Here is a tiny trained network, its code and every weight. The questions are about switching its units off for an input and a target symbol, where a switched-off unit gives its printed mean instead of its output.

import numpy as np


def w(rows, s, z=0):
    codes = np.array(rows[::2]) - 128.0
    scale = np.full(codes.shape[1], s)
    scale[-1] = z or s
    return codes * scale


def norm(h):
    return h / np.sqrt((h * h).mean(-1, keepdims=True) + 1e-5)


def f(y):
    return np.maximum(y, 0)


def softmax(a):
    e = np.exp(a - a.max(-1, keepdims=True))
    return e / e.sum(-1, keepdims=True)


def log_softmax(a):
    a = a - a.max(-1, keepdims=True)
    return a - np.log(np.exp(a).sum(-1, keepdims=True))


def net(x, mask):
    ids = ['αβγδζημπσφψω'.index(c) for c in x.split()]
    T = len(ids)
    res = E[ids] + P[:T]
    u = 0
    for l in range(3):
        r = norm(res)
        for j in range(2):
            rows = slice(2 * j, 2 * j + 2)
            q, k, v = (r @ M[l][rows].T for M in (Q, K, V))
            z = softmax(np.where(np.tri(T) > 0, q @ k.T / 2**0.5, -1e9)) @ v
            o = O[l][rows]
            res = res + np.where(mask[u + j], z, o[:, -1]) @ o[:, :-1]
        u += 2
        y = f(norm(res) @ A[l][:, :-1].T + A[l][:, -1])
        res = res + np.where(mask[u : u + 4], y, B[l][:, -1]) @ B[l][:, :-1]
        u += 4
    return log_softmax(norm(res)[-1] @ U[:, :-1].T + U[:, -1])


Q, K, V, O, A, B = {}, {}, {}, {}, {}, {}
E = w([
[114,104,122,220,110,147,171,132,177],'α',
[160,96,145,189,184,156,177,124,143],'β',
[161,132,158,232,179,16,100,66,104],'γ',
[149,135,156,153,192,176,152,125,139],'δ',
[107,107,97,118,168,175,118,87,137],'ζ',
[138,104,130,117,175,158,110,95,115],'η',
[146,128,147,173,198,152,167,147,129],'μ',
[187,90,145,128,140,124,93,152,188],'π',
[136,122,130,102,199,158,105,98,110],'σ',
[214,124,105,115,122,100,178,63,59],'φ',
[95,96,94,122,154,130,99,103,124],'ψ',
[172,203,183,146,200,107,115,72,251],'ω',
],0.0025)
P = w([
[39,156,107,102,28,6,159,149,150],'0',
[156,43,126,73,158,72,146,186,104],'1',
[150,79,143,91,152,104,130,169,120],'2',
[153,106,159,104,145,135,106,151,121],'3',
[150,134,170,131,116,165,74,129,123],'4',
[138,150,178,147,85,173,59,122,114],'5',
],0.0012)
Q[0] = w([
[135,168,80,40,51,22,154,154,41],'L0H0',
[88,103,48,28,147,86,98,91,86],'L0H0',
[202,220,205,234,96,104,240,255,150],'L0H1',
[206,92,199,245,173,243,217,198,227],'L0H1',
],0.0036)
K[0] = w([
[93,144,140,82,149,27,201,198,174],'L0H0',
[70,106,19,47,132,79,166,169,152],'L0H0',
[238,101,114,201,216,254,29,153,178],'L0H1',
[89,166,70,172,140,243,26,104,166],'L0H1',
],0.0035)
V[0] = w([
[119,143,198,116,126,147,113,28,171],'L0H0',
[95,203,128,95,103,107,102,204,138],'L0H0',
[171,154,113,122,135,169,150,187,154],'L0H1',
[103,126,113,176,140,250,92,93,111],'L0H1',
],0.0025)
O[0] = w([
[106,46,66,66,213,52,172,154,99,150],'L0H0',
[156,114,120,131,155,241,255,102,182,8],'L0H0',
[192,47,68,140,204,120,136,55,61,111],'L0H1',
[184,141,160,188,154,78,160,37,224,10],'L0H1',
],0.0019,0.0015)
A[0] = w([
[91,92,63,175,99,124,112,106,137,91],'L0N0',
[160,131,114,142,161,96,204,109,200,60],'L0N1',
[180,85,146,162,132,254,187,78,144,2],'L0N2',
[107,255,123,115,103,116,175,130,130,73],'L0N3',
],0.0035,0.00069)
B[0] = w([
[212,67,178,105,202,125,128,98,70,204],'L0N0',
[139,180,156,3,133,123,228,144,111,255],'L0N1',
[89,150,133,217,91,150,165,224,79,246],'L0N2',
[112,20,33,142,130,210,100,144,144,195],'L0N3',
],0.0027,0.00087)
Q[1] = w([
[173,81,226,254,246,167,232,194,48],'L1H0',
[216,246,178,251,61,1,253,243,156],'L1H0',
[128,35,192,117,213,172,69,120,110],'L1H1',
[208,202,186,252,159,169,228,203,65],'L1H1',
],0.0039)
K[1] = w([
[154,234,225,224,124,178,167,30,160],'L1H0',
[250,146,254,206,235,164,43,39,63],'L1H0',
[62,187,111,49,61,141,38,104,180],'L1H1',
[173,177,245,200,125,178,77,54,113],'L1H1',
],0.004)
V[1] = w([
[198,129,59,84,67,252,87,171,217],'L1H0',
[124,150,81,141,161,205,170,137,69],'L1H0',
[142,88,60,163,87,74,236,190,146],'L1H1',
[115,227,102,179,231,71,180,233,119],'L1H1',
],0.0023)
O[1] = w([
[73,252,29,150,118,122,135,174,165,54],'L1H0',
[73,119,133,105,86,85,175,61,97,226],'L1H0',
[97,239,174,226,108,97,67,48,148,254],'L1H1',
[165,117,90,169,43,78,19,122,173,227],'L1H1',
],0.0024,0.00081)
A[1] = w([
[123,76,154,159,70,213,105,216,184,113],'L1N0',
[79,148,70,3,85,91,51,67,184,113],'L1N1',
[83,148,18,102,202,157,131,132,148,254],'L1N2',
[189,88,72,199,164,38,238,187,154,87],'L1N3',
],0.0022,0.0021)
B[1] = w([
[127,96,126,39,58,117,33,223,71,166],'L1N0',
[135,198,215,75,206,83,214,95,177,186],'L1N1',
[208,100,126,219,88,120,100,152,88,252],'L1N2',
[94,146,99,3,69,202,171,172,169,161],'L1N3',
],0.0026,0.0025)
Q[2] = w([
[60,35,112,99,63,124,151,41,254],'L2H0',
[99,4,131,69,184,203,57,32,138],'L2H0',
[122,85,78,171,219,119,48,155,22],'L2H1',
[65,183,40,89,240,106,17,126,102],'L2H1',
],0.0037)
K[2] = w([
[91,22,98,133,40,105,216,124,160],'L2H0',
[3,205,42,195,29,110,237,68,209],'L2H0',
[36,170,51,184,94,99,161,84,136],'L2H1',
[9,200,74,134,130,83,162,166,196],'L2H1',
],0.0045)
V[2] = w([
[206,147,223,122,215,109,107,174,27],'L2H0',
[56,114,96,63,173,200,76,68,138],'L2H0',
[3,126,121,142,194,58,111,196,215],'L2H1',
[71,171,199,149,120,129,72,123,100],'L2H1',
],0.0022)
O[2] = w([
[72,118,110,170,61,118,203,90,180,254],'L2H0',
[148,95,189,135,75,91,125,212,59,24],'L2H0',
[144,91,253,161,30,145,109,94,157,128],'L2H1',
[148,113,153,35,74,160,141,231,103,151],'L2H1',
],0.0024,0.0026)
A[2] = w([
[173,150,53,124,66,97,149,84,78,129],'L2N0',
[185,104,148,101,51,82,150,147,186,126],'L2N1',
[150,83,60,44,121,105,119,63,107,73],'L2N2',
[150,107,26,8,85,178,55,234,254,1],'L2N3',
],0.0033,0.0021)
B[2] = w([
[204,133,73,54,71,96,98,126,70,187],'L2N0',
[111,195,103,85,165,141,69,138,111,254],'L2N1',
[128,193,150,132,92,144,197,155,220,186],'L2N2',
[17,32,4,153,181,21,70,155,255,246],'L2N3',
],0.0037,0.002)
U = w([
[31,213,233,239,38,121,203,24,201,112],'α',
[211,23,253,240,182,25,33,17,68,175],'β',
[226,24,231,45,221,202,47,196,32,5],'γ',
[241,239,27,22,21,28,229,20,36,82],'δ',
[205,245,231,32,222,93,228,37,251,183],'ζ',
[191,25,204,33,225,223,223,140,173,195],'η',
[224,209,16,236,36,207,38,195,29,140],'μ',
[40,42,216,231,47,233,229,205,32,198],'π',
[52,143,38,45,213,200,215,227,24,36],'σ',
[129,51,42,226,221,109,227,26,22,117],'φ',
[7,223,233,55,25,228,43,230,126,87],'ψ',
[12,28,16,128,208,48,22,223,240,57],'ω',
],0.0047,0.0022)

Each question gives the input, a string of symbols that net reads in full, and the target symbol t.
The units are the heads (2 rows each of Q, K, V and O) and the neurons (one row each of A and B). Each row of codes is followed by its name. A weight is (code - 128) times the scale printed after its matrix; where a second scale follows, it is the last column's (O, A, B and U).
mask holds one flag per unit, layer by layer, with each layer's heads first. A switched-off unit (its flag False) gives its mean, the last column of its rows in O or B, instead of its output. The means were averaged over made-up inputs and are rounded, as every weight is.
A unit's drop is (log p(t) with every unit on - log p(t) with that unit switched off) / (log p(t) with every unit on - log p(t) with every unit switched off).
The circuit of an input: a set's keep is (log p(t) with only the set's units on - log p(t) with every unit switched off) / (log p(t) with every unit on - log p(t) with every unit switched off). Starting from the 12 units with the biggest drops (on a tie, the unit counted first), units are removed one at a time, each time the one whose removal leaves the highest keep (on an exact tie, the one counted first), for as long as the keep stays at least 0.8.
units of the circuit, in order: the units of the circuit, biggest drop first
most important unit: the unit with the biggest drop
k most important neurons: the k neurons with the biggest drops, biggest first
k most important neurons of layer l: the k neurons of layer l with the biggest drops, biggest first
which heads matter: for each layer, one digit per head in row order, 1 if its drop is at least 0.15 and else 0, layers parted by /
input σ π β, target π: units of the circuit, in order : [L0N2, L2N3]
input π ζ φ η α, target η: units of the circuit, in order : [L0N0, L2N3, L1N2, L1H1]
input η δ η ψ α ζ, target ψ: most important unit : L0H1
input η α β, target α: units of the circuit, in order : [L1H1, L2N3, L2H0, L0H0]
input ζ π μ ζ β, target ζ: units of the circuit, in order : [L0H1, L0N1]
input γ σ α π μ, target π: 2 most important neurons : [L0N2, L2N3]
input ζ β η, target φ: 3 most important neurons : [L0N0, L1N2, L0N3]
input α ψ π γ π α, target π: units of the circuit, in order : [L0N2, L0N0, L2N3]
input μ π δ μ, target δ: 3 most important neurons of layer 0 : [L0N2, L0N1, L0N0]
input α μ μ, target μ: 2 most important neurons : [L2N3, L1N1]
input δ η σ η, target ζ: units of the circuit, in order : [L2N2, L2N3]
input μ π π ω π μ, target π: units of the circuit, in order : [L0N2, L2N3, L2N1]
input μ β ω π μ ψ, target δ: 2 most important neurons : [L0N3, L1N2]
input β β σ β, target σ: which heads matter : 11 / 11 / 11
input δ π γ π ω σ, target ζ: which heads matter : 11 / 11 / 00
input ω σ ψ, target β: most important unit : L2H1
input α π α μ, target α: 3 most important neurons : [L0N2, L1N2, L2N3]
input φ γ α γ η, target σ: 3 most important neurons : [L0N3, L2N3, L0N1]
input σ ψ μ ψ, target α: 3 most important neurons : [L0N3, L1N1, L1N2]
input μ φ δ, target φ: most important unit : L0H1
input β γ β β π σ, target η: which heads matter : 00 / 11 / 00
input π φ β, target φ: 2 most important neurons of layer 2 : [L2N3, L2N2]
input π σ ζ π π ψ, target μ: which heads matter : 10 / 10 / 00
input ζ ψ μ π α, target π: which heads matter : 00 / 10 / 00
input π η μ ψ μ, target ψ: which heads matter : 01 / 11 / 00
input μ γ φ δ δ, target δ: 2 most important neurons : [L0N1, L0N2]
input μ σ ψ, target δ: most important unit : L1H0
input ψ φ μ μ, target μ: 3 most important neurons : [L0N2, L2N3, L1N1]
input μ δ δ α β η, target δ: which heads matter : 10 / 10 / 00
